Below are the code and all the weights of a small trained network. Each question names an input and a target symbol and asks about switching units off, where a switched-off unit gives its printed mean instead of its output.

import numpy as np


def w(rows, s, z=0):
    codes = np.array(rows[::2]) - 128.0
    scale = np.full(codes.shape[1], s)
    scale[-1] = z or s
    return codes * scale


def f(y):
    return np.maximum(y, 0)


def softmax(a):
    e = np.exp(a - a.max(-1, keepdims=True))
    return e / e.sum(-1, keepdims=True)


def log_softmax(a):
    a = a - a.max(-1, keepdims=True)
    return a - np.log(np.exp(a).sum(-1, keepdims=True))


def net(x, mask):
    ids = ['ΛΞΣαβγδεμτφψω'.index(c) for c in x.split()]
    T = len(ids)
    res = E[ids] + P[:T]
    q, k, v = (res @ M[0].T for M in (Q, K, V))
    z = softmax(np.where(np.tri(T) > 0, q @ k.T / 3**0.5, -1e9)) @ v
    res = res + np.where(mask[0], z, O[0][:, -1]) @ O[0][:, :-1]
    y = f(res @ A[0][:, :-1].T + A[0][:, -1])
    res = res + np.where(mask[1:9], y, B[0][:, -1]) @ B[0][:, :-1]
    return log_softmax(res[-1] @ U[:, :-1].T + U[:, -1])


Q, K, V, O, A, B = {}, {}, {}, {}, {}, {}
E = w([
[133,173,125,179,181,59,142,132,69,181,125,138],'Λ',
[189,118,163,99,58,153,72,114,25,10,151,89],'Ξ',
[67,113,99,194,100,110,247,95,87,207,109,85],'Σ',
[67,143,169,56,167,131,73,178,154,143,134,136],'α',
[38,105,136,134,156,192,165,155,73,206,78,58],'β',
[197,141,45,166,154,33,175,119,181,99,109,171],'γ',
[145,121,78,141,162,57,250,105,166,163,91,126],'δ',
[238,92,204,70,156,177,47,149,179,195,154,172],'ε',
[167,94,124,77,129,136,113,146,195,116,111,203],'μ',
[90,62,167,135,144,223,131,148,33,242,111,140],'τ',
[108,69,12,91,40,148,212,119,232,33,76,160],'φ',
[180,140,116,177,109,117,107,117,139,164,222,183],'ψ',
[111,82,80,80,121,136,149,168,123,138,79,109],'ω',
],0.011)
P = w([
[118,122,147,152,126,136,151,170,117,119,136,110],'0',
[139,194,88,87,88,142,147,175,141,173,121,129],'1',
[117,142,61,112,170,177,95,61,115,129,116,118],'2',
[103,65,121,126,179,89,122,98,76,94,160,96],'3',
[107,90,166,131,112,103,185,197,80,115,162,115],'4',
[134,184,158,140,67,133,172,230,147,168,97,131],'5',
[134,223,67,131,77,189,107,133,155,192,63,163],'6',
[98,128,50,91,162,152,70,28,104,148,124,116],'7',
[97,36,157,156,186,89,123,126,92,87,166,72],'8',
[149,141,176,167,67,109,206,254,123,125,101,149],'9',
[131,233,68,62,88,136,120,94,144,220,79,173],'10',
[79,67,97,120,223,139,82,37,91,97,162,103],'11',
[120,46,192,163,163,66,174,200,114,68,173,80],'12',
[134,150,156,96,94,148,162,193,120,160,97,143],'13',
],0.011)
Q[0] = w([
[107,76,104,131,204,133,79,9,125,76,153,103],'head 0',
[108,101,111,132,156,142,99,61,113,128,116,127],'head 0',
[136,243,61,119,118,192,92,90,164,185,70,140],'head 0',
],0.012)
K[0] = w([
[110,197,58,85,118,161,101,64,134,212,95,160],'head 0',
[145,188,75,95,113,123,96,113,150,173,96,147],'head 0',
[154,176,155,170,74,140,167,255,148,156,90,153],'head 0',
],0.013)
V[0] = w([
[186,189,30,217,124,56,209,70,161,61,152,144],'head 0',
[2,107,123,206,149,134,225,105,40,188,74,55],'head 0',
[161,163,212,176,149,124,82,94,57,190,246,144],'head 0',
],0.0065)
O[0] = w([
[117,135,114,244,100,143,141,170,210,155,108,41,101],'head 0',
[122,143,90,171,246,209,145,37,88,121,131,96,186],'head 0',
[74,101,99,123,85,98,43,50,130,167,24,110,8],'head 0',
],0.012,0.0016)
A[0] = w([
[181,175,116,126,197,229,208,157,105,54,175,108,129],'neuron 0',
[124,126,129,253,141,181,158,202,203,153,165,88,154],'neuron 1',
[122,105,148,100,30,62,115,187,154,148,116,143,117],'neuron 2',
[142,137,157,106,63,127,98,112,82,84,113,109,86],'neuron 3',
[157,105,129,91,175,141,105,183,159,109,139,163,254],'neuron 4',
[127,118,167,116,109,90,156,213,171,162,155,134,127],'neuron 5',
[107,107,136,218,57,101,110,209,227,183,92,105,116],'neuron 6',
[146,130,131,127,79,112,138,218,125,108,154,105,106],'neuron 7',
],0.0072,0.0054)
B[0] = w([
[101,126,254,107,99,102,95,91,172,146,196,95,246],'neuron 0',
[144,107,91,52,189,143,30,185,163,147,57,173,222],'neuron 1',
[103,63,159,154,131,174,225,132,176,149,109,88,219],'neuron 2',
[171,181,194,134,128,96,95,56,188,24,87,159,143],'neuron 3',
[89,197,103,186,118,103,178,164,81,124,97,117,207],'neuron 4',
[243,58,143,161,127,173,173,102,69,100,134,162,197],'neuron 5',
[133,101,154,119,27,115,68,112,56,182,174,88,206],'neuron 6',
[188,116,137,175,102,199,145,46,89,64,135,148,179],'neuron 7',
],0.0074,0.013)
U = w([
[151,169,40,253,168,150,124,120,123,113,37,127,249],'Λ',
[145,119,140,130,147,85,162,142,140,168,102,134,129],'Ξ',
[116,117,157,208,137,230,163,51,224,123,111,91,55],'Σ',
[120,197,105,85,134,27,101,253,9,135,111,180,254],'α',
[170,196,217,118,65,156,103,35,80,59,122,38,90],'β',
[198,97,101,109,102,130,61,149,63,151,126,138,117],'γ',
[89,129,147,69,166,134,139,249,193,166,99,115,160],'δ',
[120,67,204,101,122,96,154,121,166,149,73,236,97],'ε',
[165,130,101,165,123,187,232,179,39,128,149,78,162],'μ',
[140,69,109,55,148,161,102,93,26,172,106,197,66],'τ',
[201,114,209,75,126,134,112,149,130,134,135,155,19],'φ',
[76,111,179,185,46,91,117,100,110,205,136,82,92],'ψ',
[42,220,204,110,102,76,186,249,102,151,217,85,163],'ω',
],0.0043,0.0056)

Each question gives the input, a string of symbols that net reads in full, and the target symbol t.
The units are the heads (3 rows each of Q, K, V and O) and the neurons (one row each of A and B). Each row of codes is followed by its name. A weight is (code - 128) times the scale printed after its matrix; where a second scale follows, it is the last column's (O, A, B and U).
mask holds one flag per unit, heads first, then neurons. A switched-off unit (its flag False) gives its mean, the last column of its rows in O or B, instead of its output. The means were averaged over made-up inputs and are rounded, as every weight is.
A unit's drop is (log p(t) with every unit on - log p(t) with that unit switched off) / (log p(t) with every unit on - log p(t) with every unit switched off).
The circuit of an input: a set's keep is (log p(t) with only the set's units on - log p(t) with every unit switched off) / (log p(t) with every unit on - log p(t) with every unit switched off). Starting from all 9 units, units are removed one at a time, each time the one whose removal leaves the highest keep (on an exact tie, the one counted first), for as long as the keep stays at least 0.8.
units of the circuit, in order: the units of the circuit, biggest drop first
k most important neurons: the k neurons with the biggest drops, biggest first
drop when u is switched off: that unit's drop, to one decimal
input τ β δ μ μ μ β δ μ ω ω, target ω: units of the circuit, in order	head 0; neuron 0; neuron 1; neuron 5
input ψ ω β μ, target β: units of the circuit, in order	head 0; neuron 0
input δ μ μ μ τ μ ψ μ μ ψ φ φ τ, target φ: 2 most important neurons	neuron 1; neuron 0
input α φ γ μ α φ ε, target φ: units of the circuit, in order	head 0; neuron 1; neuron 0; neuron 5
input ψ ω μ β ω, target β: units of the circuit, in order	head 0; neuron 0
input μ γ φ, target γ: units of the circuit, in order	head 0; neuron 1; neuron 6; neuron 5
input Ξ ω μ δ μ γ Λ μ, target Λ: 3 most important neurons	neuron 0; neuron 6; neuron 2
input β δ ω μ μ μ γ ψ δ, target ψ: 2 most important neurons	neuron 6; neuron 1
input β γ β ε μ ω ψ μ δ, target μ: 3 most important neurons	neuron 0; neuron 1; neuron 5
input ψ Σ δ ω ψ μ γ μ γ τ, target γ: 2 most important neurons	neuron 1; neuron 6
input ψ μ δ Λ ψ ω μ α δ β ω ψ, target ω: most important neuron	neuron 0
input μ μ τ δ Ξ μ ψ Ξ ω ω Σ ψ, target Σ: 2 most important neurons	neuron 0; neuron 6
input μ ψ ψ μ ψ δ ψ, target δ: units of the circuit, in order	neuron 1; head 0; neuron 5
input ε φ μ ψ τ ε ψ, target ε: units of the circuit, in order	head 0; neuron 2
input τ ω τ ω μ Λ δ, target Λ: units of the circuit, in order	head 0; neuron 0
input α γ ω ψ ω, target ψ: units of the circuit, in order	head 0; neuron 6
input ω β ε γ τ μ δ ψ, target δ: units of the circuit, in order	head 0; neuron 1; neuron 7
input δ γ ω μ τ, target μ: most important neuron	neuron 0
input δ μ μ μ ε ψ ω μ α μ, target α: 2 most important neurons	neuron 0; neuron 4
input τ μ α δ ψ φ μ γ φ ω ε, target ω: 2 most important neurons	neuron 0; neuron 4
input ψ Λ ω φ Σ, target φ: 2 most important neurons	neuron 1; neuron 0
input ε Λ μ μ μ γ μ Σ μ α, target μ: 2 most important neurons	neuron 5; neuron 0
input Ξ μ μ ω, target μ: drop when head 0 is switched off	1.0
